Below is a small trained network, with its code and all its weights. Each question gives an input and a target symbol and asks what happens when units are switched off, that is, made to give their printed mean instead of their output.

import numpy as np


def w(rows, s, z=0):
    codes = np.array(rows[::2]) - 128.0
    scale = np.full(codes.shape[1], s)
    scale[-1] = z or s
    return codes * scale


def norm(h):
    return h / np.sqrt((h * h).mean(-1, keepdims=True) + 1e-5)


def f(y):
    return np.maximum(y, 0)


def softmax(a):
    e = np.exp(a - a.max(-1, keepdims=True))
    return e / e.sum(-1, keepdims=True)


def log_softmax(a):
    a = a - a.max(-1, keepdims=True)
    return a - np.log(np.exp(a).sum(-1, keepdims=True))


def net(x, mask):
    ids = ['ΘΞΣΦαβγδζηλμπτψω'.index(c) for c in x.split()]
    T = len(ids)
    res = E[ids] + P[:T]
    u = 0
    for l in range(3):
        q, k, v = (norm(res) @ M[l].T for M in (Q, K, V))
        z = softmax(np.where(np.tri(T) > 0, q @ k.T / 2**0.5, -1e9)) @ v
        res = res + np.where(mask[u], z, O[l][:, -1]) @ O[l][:, :-1]
        u += 1
        y = f(norm(res) @ A[l][:, :-1].T + A[l][:, -1])
        res = res + np.where(mask[u : u + 8], y, B[l][:, -1]) @ B[l][:, :-1]
        u += 8
    return log_softmax(norm(res)[-1] @ U[:, :-1].T + U[:, -1])


Q, K, V, O, A, B = {}, {}, {}, {}, {}, {}
E = w([
[157,164,16],'Θ',
[136,200,3],'Ξ',
[156,14,188],'Σ',
[86,116,70],'Φ',
[98,98,89],'α',
[114,183,26],'β',
[162,169,14],'γ',
[158,48,127],'δ',
[103,69,71],'ζ',
[211,25,118],'η',
[130,119,104],'λ',
[182,25,172],'μ',
[145,215,8],'π',
[162,12,192],'τ',
[89,155,60],'ψ',
[73,109,63],'ω',
],0.011)
P = w([
[10,188,86],'0',
[159,230,204],'1',
[89,2,71],'2',
[158,240,237],'3',
[73,43,46],'4',
[245,209,163],'5',
[60,71,71],'6',
[239,224,180],'7',
],0.0086)
Q[0] = w([
[99,86,62],'0.h0',
[102,20,2],'0.h0',
],0.0047)
K[0] = w([
[254,149,35],'0.h0',
[128,149,30],'0.h0',
],0.0031)
V[0] = w([
[27,178,173],'0.h0',
[114,93,7],'0.h0',
],0.011)
O[0] = w([
[94,253,185,185],'0.h0',
[219,36,10,255],'0.h0',
],0.0058,0.0054)
A[0] = w([
[225,205,150,83],'0.n0',
[163,215,153,179],'0.n1',
[88,199,104,116],'0.n2',
[190,118,76,125],'0.n3',
[110,169,96,72],'0.n4',
[207,86,204,84],'0.n5',
[217,168,62,102],'0.n6',
[99,2,205,252],'0.n7',
],0.0096,0.0029)
B[0] = w([
[85,66,159,224],'0.n0',
[247,65,121,220],'0.n1',
[140,137,65,193],'0.n2',
[125,135,125,223],'0.n3',
[108,104,167,169],'0.n4',
[129,192,141,162],'0.n5',
[88,133,197,255],'0.n6',
[116,163,2,181],'0.n7',
],0.0097,0.0061)
Q[1] = w([
[143,255,117],'1.h0',
[97,46,154],'1.h0',
],0.0098)
K[1] = w([
[85,147,77],'1.h0',
[252,211,79],'1.h0',
],0.011)
V[1] = w([
[254,143,205],'1.h0',
[5,55,178],'1.h0',
],0.0033)
O[1] = w([
[193,141,207,131],'1.h0',
[97,1,165,4],'1.h0',
],0.008,0.0026)
A[1] = w([
[189,92,87,6],'1.n0',
[133,207,183,36],'1.n1',
[69,144,176,166],'1.n2',
[111,153,89,112],'1.n3',
[114,223,7,134],'1.n4',
[254,194,144,90],'1.n5',
[160,25,137,60],'1.n6',
[212,212,51,145],'1.n7',
],0.0082,0.0016)
B[1] = w([
[152,177,208,172],'1.n0',
[254,75,125,142],'1.n1',
[172,46,113,128],'1.n2',
[136,37,191,163],'1.n3',
[159,127,156,251],'1.n4',
[69,84,178,236],'1.n5',
[117,180,106,142],'1.n6',
[162,90,205,255],'1.n7',
],0.0063,0.0078)
Q[2] = w([
[52,139,35],'2.h0',
[217,126,247],'2.h0',
],0.011)
K[2] = w([
[245,75,215],'2.h0',
[126,252,48],'2.h0',
],0.014)
V[2] = w([
[190,60,56],'2.h0',
[6,83,155],'2.h0',
],0.016)
O[2] = w([
[39,68,41,254],'2.h0',
[254,170,111,66],'2.h0',
],0.0093,0.0053)
A[2] = w([
[151,122,152,71],'2.n0',
[52,101,79,66],'2.n1',
[84,82,149,129],'2.n2',
[134,137,2,148],'2.n3',
[138,103,112,110],'2.n4',
[165,166,189,254],'2.n5',
[184,239,116,206],'2.n6',
[179,111,195,88],'2.n7',
],0.014,0.0042)
B[2] = w([
[142,117,108,145],'2.n0',
[157,119,114,254],'2.n1',
[159,178,148,227],'2.n2',
[116,101,109,251],'2.n3',
[155,79,136,161],'2.n4',
[67,143,78,187],'2.n5',
[4,131,166,152],'2.n6',
[159,165,126,193],'2.n7',
],0.018,0.0077)
U = w([
[74,56,9,124],'Θ',
[196,89,81,238],'Ξ',
[118,106,191,134],'Σ',
[183,88,192,129],'Φ',
[90,144,122,57],'α',
[65,163,121,203],'β',
[189,172,227,216],'γ',
[83,150,117,108],'δ',
[54,88,218,193],'ζ',
[77,151,125,150],'η',
[53,85,159,70],'λ',
[85,146,124,82],'μ',
[108,97,155,20],'π',
[192,228,73,132],'τ',
[126,93,160,51],'ψ',
[124,99,138,2],'ω',
],0.015,0.0021)

Each question gives the input, a string of symbols that net reads in full, and the target symbol t.
The units are the heads (2 rows each of Q, K, V and O) and the neurons (one row each of A and B). Each row of codes is followed by its name. A weight is (code - 128) times the scale printed after its matrix; where a second scale follows, it is the last column's (O, A, B and U).
mask holds one flag per unit, layer by layer, with each layer's heads first. A switched-off unit (its flag False) gives its mean, the last column of its rows in O or B, instead of its output. The means were averaged over made-up inputs and are rounded, as every weight is.
A unit's drop is (log p(t) with every unit on - log p(t) with that unit switched off) / (log p(t) with every unit on - log p(t) with every unit switched off).
The circuit of an input: a set's keep is (log p(t) with only the set's units on - log p(t) with every unit switched off) / (log p(t) with every unit on - log p(t) with every unit switched off). Starting from the 12 units with the biggest drops (on a tie, the unit counted first), units are removed one at a time, each time the one whose removal leaves the highest keep (on an exact tie, the one counted first), for as long as the keep stays at least 0.8.
circuit, biggest first: the units of the circuit, biggest drop first
k most important neurons: the k neurons with the biggest drops, biggest first
top k neurons in layer l: the k neurons of layer l with the biggest drops, biggest first
input η β π ψ ψ Σ, target Θ: circuit, biggest first -> 2.h0, 0.h0
input η ψ ψ Ξ β π γ π, target Θ: circuit, biggest first -> 2.h0
input μ β π π, target Φ: 2 most important neurons -> 0.n1, 0.n7
input β β ψ ψ Φ π μ δ, target γ: top 2 neurons in layer 1 -> 1.n5, 1.n4
input π β Ξ η ζ γ, target ζ: circuit, biggest first -> 2.h0, 1.n5, 0.n6
input β ψ ψ, target Ξ: top 2 neurons in layer 0 -> 0.n7, 0.n1
input π β ψ γ, target ζ: circuit, biggest first -> 2.h0, 0.n0
input β ψ δ π π, target Ξ: circuit, biggest first -> 1.n5, 0.n7, 2.n5, 0.n0
input ψ β μ ψ ψ δ β, target Ξ: 3 most important neurons -> 1.n5, 0.n7, 0.n1
input β π ψ Σ Φ Φ ψ π, target γ: 2 most important neurons -> 0.n0, 1.n5
input β β ψ ψ ψ Σ, target γ: 4 most important neurons -> 1.n5, 0.n1, 0.n0, 0.n2
input β ψ ψ Ξ, target γ: 4 most important neurons -> 0.n1, 0.n0, 1.n5, 0.n2
input ζ ψ π ψ ψ Σ, target Ξ: 4 most important neurons -> 1.n5, 0.n0, 0.n6, 0.n1
input β Φ β η, target γ: 4 most important neurons -> 1.n5, 0.n0, 0.n1, 0.n2
input β μ ω ψ ψ μ ψ μ, target γ: 4 most important neurons -> 1.n5, 0.n0, 0.n1, 0.n2
input ψ β ψ η, target τ: most important neuron -> 0.n1
input Φ ψ τ, target Θ: top 2 neurons in layer 2 -> 2.n3, 2.n2
input ψ η π λ, target τ: 2 most important neurons -> 0.n1, 2.n7
input π ψ λ π, target ζ: 2 most important neurons -> 0.n0, 1.n5
input ψ α β ψ, target τ: top 3 neurons in layer 0 -> 0.n6, 0.n2, 0.n0
input ψ ζ μ μ, target τ: top neuron in layer 1 -> 1.n5
input β ψ α β, target γ: top 3 neurons in layer 1 -> 1.n5, 1.n4, 1.n1
